Here is a tiny trained network, its code and every weight. The questions are about switching its units off for an input and a target symbol, where a switched-off unit gives its printed mean instead of its output.

import numpy as np


def w(rows, s, z=0):
    codes = np.array(rows[::2]) - 128.0
    scale = np.full(codes.shape[1], s)
    scale[-1] = z or s
    return codes * scale


def norm(h):
    return h / np.sqrt((h * h).mean(-1, keepdims=True) + 1e-5)


def f(y):
    return np.maximum(y, 0)


def softmax(a):
    e = np.exp(a - a.max(-1, keepdims=True))
    return e / e.sum(-1, keepdims=True)


def log_softmax(a):
    a = a - a.max(-1, keepdims=True)
    return a - np.log(np.exp(a).sum(-1, keepdims=True))


def net(x, mask):
    ids = ['γδεζηλμξπστω'.index(c) for c in x.split()]
    T = len(ids)
    res = E[ids] + P[:T]
    u = 0
    for l in range(2):
        r = norm(res)
        for j in range(3):
            rows = slice(2 * j, 2 * j + 2)
            q, k, v = (r @ M[l][rows].T for M in (Q, K, V))
            z = softmax(np.where(np.tri(T) > 0, q @ k.T / 2**0.5, -1e9)) @ v
            o = O[l][rows]
            res = res + np.where(mask[u + j], z, o[:, -1]) @ o[:, :-1]
        u += 3
        y = f(norm(res) @ A[l][:, :-1].T + A[l][:, -1])
        res = res + np.where(mask[u : u + 8], y, B[l][:, -1]) @ B[l][:, :-1]
        u += 8
    return log_softmax(norm(res)[-1] @ U[:, :-1].T + U[:, -1])


Q, K, V, O, A, B = {}, {}, {}, {}, {}, {}
E = w([
[74,77,218],'γ',
[125,114,138],'δ',
[145,119,110],'ε',
[156,90,80],'ζ',
[130,118,112],'η',
[129,68,4],'λ',
[159,88,126],'μ',
[160,82,107],'ξ',
[162,79,100],'π',
[107,117,195],'σ',
[154,65,96],'τ',
[87,147,223],'ω',
],0.014)
P = w([
[74,107,91],'0',
[224,86,133],'1',
[122,59,78],'2',
[54,132,94],'3',
[165,168,162],'4',
[138,47,94],'5',
[38,132,90],'6',
[152,212,185],'7',
[158,70,135],'8',
[5,137,77],'9',
[209,211,110],'10',
[123,113,215],'11',
],0.019)
Q[0] = w([
[17,73,109],'L0H0',
[94,198,177],'L0H0',
[15,212,167],'L0H1',
[66,50,37],'L0H1',
[182,19,8],'L0H2',
[177,148,180],'L0H2',
],0.011)
K[0] = w([
[171,104,150],'L0H0',
[102,58,96],'L0H0',
[103,132,230],'L0H1',
[168,51,119],'L0H1',
[167,5,36],'L0H2',
[107,190,171],'L0H2',
],0.012)
V[0] = w([
[159,100,119],'L0H0',
[47,52,137],'L0H0',
[119,67,150],'L0H1',
[177,91,146],'L0H1',
[134,78,139],'L0H2',
[65,249,150],'L0H2',
],0.011)
O[0] = w([
[73,88,199,157],'L0H0',
[186,115,145,155],'L0H0',
[103,127,64,160],'L0H1',
[49,99,150,148],'L0H1',
[99,141,209,163],'L0H2',
[211,96,1,1],'L0H2',
],0.009,0.0086)
A[0] = w([
[101,245,74,119],'L0N0',
[171,130,62,86],'L0N1',
[223,152,126,179],'L0N2',
[41,219,122,139],'L0N3',
[154,35,142,181],'L0N4',
[65,72,67,101],'L0N5',
[148,113,29,114],'L0N6',
[166,139,75,4],'L0N7',
],0.012,0.013)
B[0] = w([
[129,89,44,150],'L0N0',
[97,146,187,137],'L0N1',
[105,143,185,212],'L0N2',
[92,111,81,227],'L0N3',
[75,141,146,254],'L0N4',
[126,150,200,185],'L0N5',
[51,144,129,148],'L0N6',
[139,6,230,128],'L0N7',
],0.016,0.0074)
Q[1] = w([
[165,48,144],'L1H0',
[187,189,71],'L1H0',
[131,125,173],'L1H1',
[92,133,248],'L1H1',
[187,178,129],'L1H2',
[66,168,33],'L1H2',
],0.017)
K[1] = w([
[162,251,165],'L1H0',
[75,141,163],'L1H0',
[181,144,116],'L1H1',
[165,158,89],'L1H1',
[76,92,50],'L1H2',
[250,101,158],'L1H2',
],0.018)
V[1] = w([
[186,4,141],'L1H0',
[157,230,218],'L1H0',
[67,104,255],'L1H1',
[32,128,23],'L1H1',
[162,122,198],'L1H2',
[119,138,56],'L1H2',
],0.0095)
O[1] = w([
[97,151,196,89],'L1H0',
[116,199,86,141],'L1H0',
[253,114,91,247],'L1H1',
[157,1,147,129],'L1H1',
[134,171,145,159],'L1H2',
[62,125,111,79],'L1H2',
],0.013)
A[1] = w([
[85,160,151,8],'L1N0',
[176,175,97,58],'L1N1',
[166,66,102,88],'L1N2',
[192,103,79,80],'L1N3',
[109,133,211,142],'L1N4',
[154,176,146,70],'L1N5',
[106,217,49,92],'L1N6',
[156,105,9,65],'L1N7',
],0.015,0.017)
B[1] = w([
[6,153,165,128],'L1N0',
[153,80,28,136],'L1N1',
[73,169,75,167],'L1N2',
[44,235,183,153],'L1N3',
[92,197,118,254],'L1N4',
[87,91,228,148],'L1N5',
[73,187,117,153],'L1N6',
[70,238,116,149],'L1N7',
],0.015,0.006)
U = w([
[200,132,193,160],'γ',
[176,95,105,254],'δ',
[114,181,60,118],'ε',
[97,128,153,84],'ζ',
[78,140,154,84],'η',
[77,88,250,76],'λ',
[170,130,84,129],'μ',
[97,143,156,76],'ξ',
[109,130,152,86],'π',
[124,136,149,76],'σ',
[119,137,171,69],'τ',
[103,149,140,83],'ω',
],0.02,0.015)

Each question gives the input, a string of symbols that net reads in full, and the target symbol t.
The units are the heads (2 rows each of Q, K, V and O) and the neurons (one row each of A and B). Each row of codes is followed by its name. A weight is (code - 128) times the scale printed after its matrix; where a second scale follows, it is the last column's (O, A, B and U).
mask holds one flag per unit, layer by layer, with each layer's heads first. A switched-off unit (its flag False) gives its mean, the last column of its rows in O or B, instead of its output. The means were averaged over made-up inputs and are rounded, as every weight is.
A unit's drop is (log p(t) with every unit on - log p(t) with that unit switched off) / (log p(t) with every unit on - log p(t) with every unit switched off).
The circuit of an input: a set's keep is (log p(t) with only the set's units on - log p(t) with every unit switched off) / (log p(t) with every unit on - log p(t) with every unit switched off). Starting from the 12 units with the biggest drops (on a tie, the unit counted first), units are removed one at a time, each time the one whose removal leaves the highest keep (on an exact tie, the one counted first), for as long as the keep stays at least 0.8.
units of the circuit, in order: the units of the circuit, biggest drop first
most important unit: the unit with the biggest drop
top k neurons in layer l: the k neurons of layer l with the biggest drops, biggest first
drop when u is switched off: that unit's drop, to one decimal
input γ σ ε π λ ζ η λ τ ξ, target λ: most important unit => L1H1
input ε ω λ τ γ λ, target γ: units of the circuit, in order => (L0N5 L0N3)
input λ ξ ω ε λ η δ ω σ ε ε γ, target ε: units of the circuit, in order => (L0H2 L1H0)
input ζ λ δ γ ε λ ζ, target δ: units of the circuit, in order => (L0N4 L1N4 L1H1)
input π λ λ λ, target δ: top 2 neurons in layer 0 => (L0N4 L0N2)
input η λ η ζ, target δ: units of the circuit, in order => (L0N4 L1H1)
input π λ ξ ω λ ε ε, target δ: units of the circuit, in order => (L0N4 L1H1 L1N4)
input ξ λ λ τ λ λ ω γ ξ λ ε τ, target ε: units of the circuit, in order => (L1H0 L0H2)
input ε ζ λ λ μ λ λ λ ξ ω, target ε: top 3 neurons in layer 0 => (L0N2 L0N4 L0N5)
input ω ω δ λ ε ε, target ε: top 2 neurons in layer 0 => (L0N3 L0N2)
input λ ε λ ξ γ ω, target γ: top 3 neurons in layer 0 => (L0N3 L0N5 L0N2)
input ξ λ λ λ γ ε, target γ: top 2 neurons in layer 0 => (L0N3 L0N6)
input η ε λ η, target δ: top 2 neurons in layer 1 => (L1N4 L1N3)
input μ ε μ ε λ, target γ: most important unit => L0H2
input ω π γ τ λ ε, target λ: top 3 neurons in layer 0 => (L0N5 L0N6 L0N4)
input η γ ω γ ε λ ε ε γ, target ε: top 2 neurons in layer 0 => (L0N2 L0N5)
input ε λ λ δ, target δ: top 2 neurons in layer 1 => (L1N4 L1N3)
input δ ε ε λ λ λ ω ε λ δ, target δ: top 3 neurons in layer 0 => (L0N3 L0N2 L0N4)
input λ λ λ λ λ ε, target λ: top 2 neurons in layer 0 => (L0N3 L0N0)
input δ τ δ λ γ ζ, target γ: units of the circuit, in order => (L0N3)
input τ λ ε ξ λ ε λ, target δ: top 3 neurons in layer 0 => (L0N4 L0N3 L0N2)
input λ ξ λ π λ γ η λ η, target λ: drop when L0H2 is switched off => 0.2
input ζ λ λ λ λ σ π γ, target γ: drop when L0H2 is switched off => 0.4
input ε λ λ γ, target δ: drop when L1N4 is switched off => 0.2
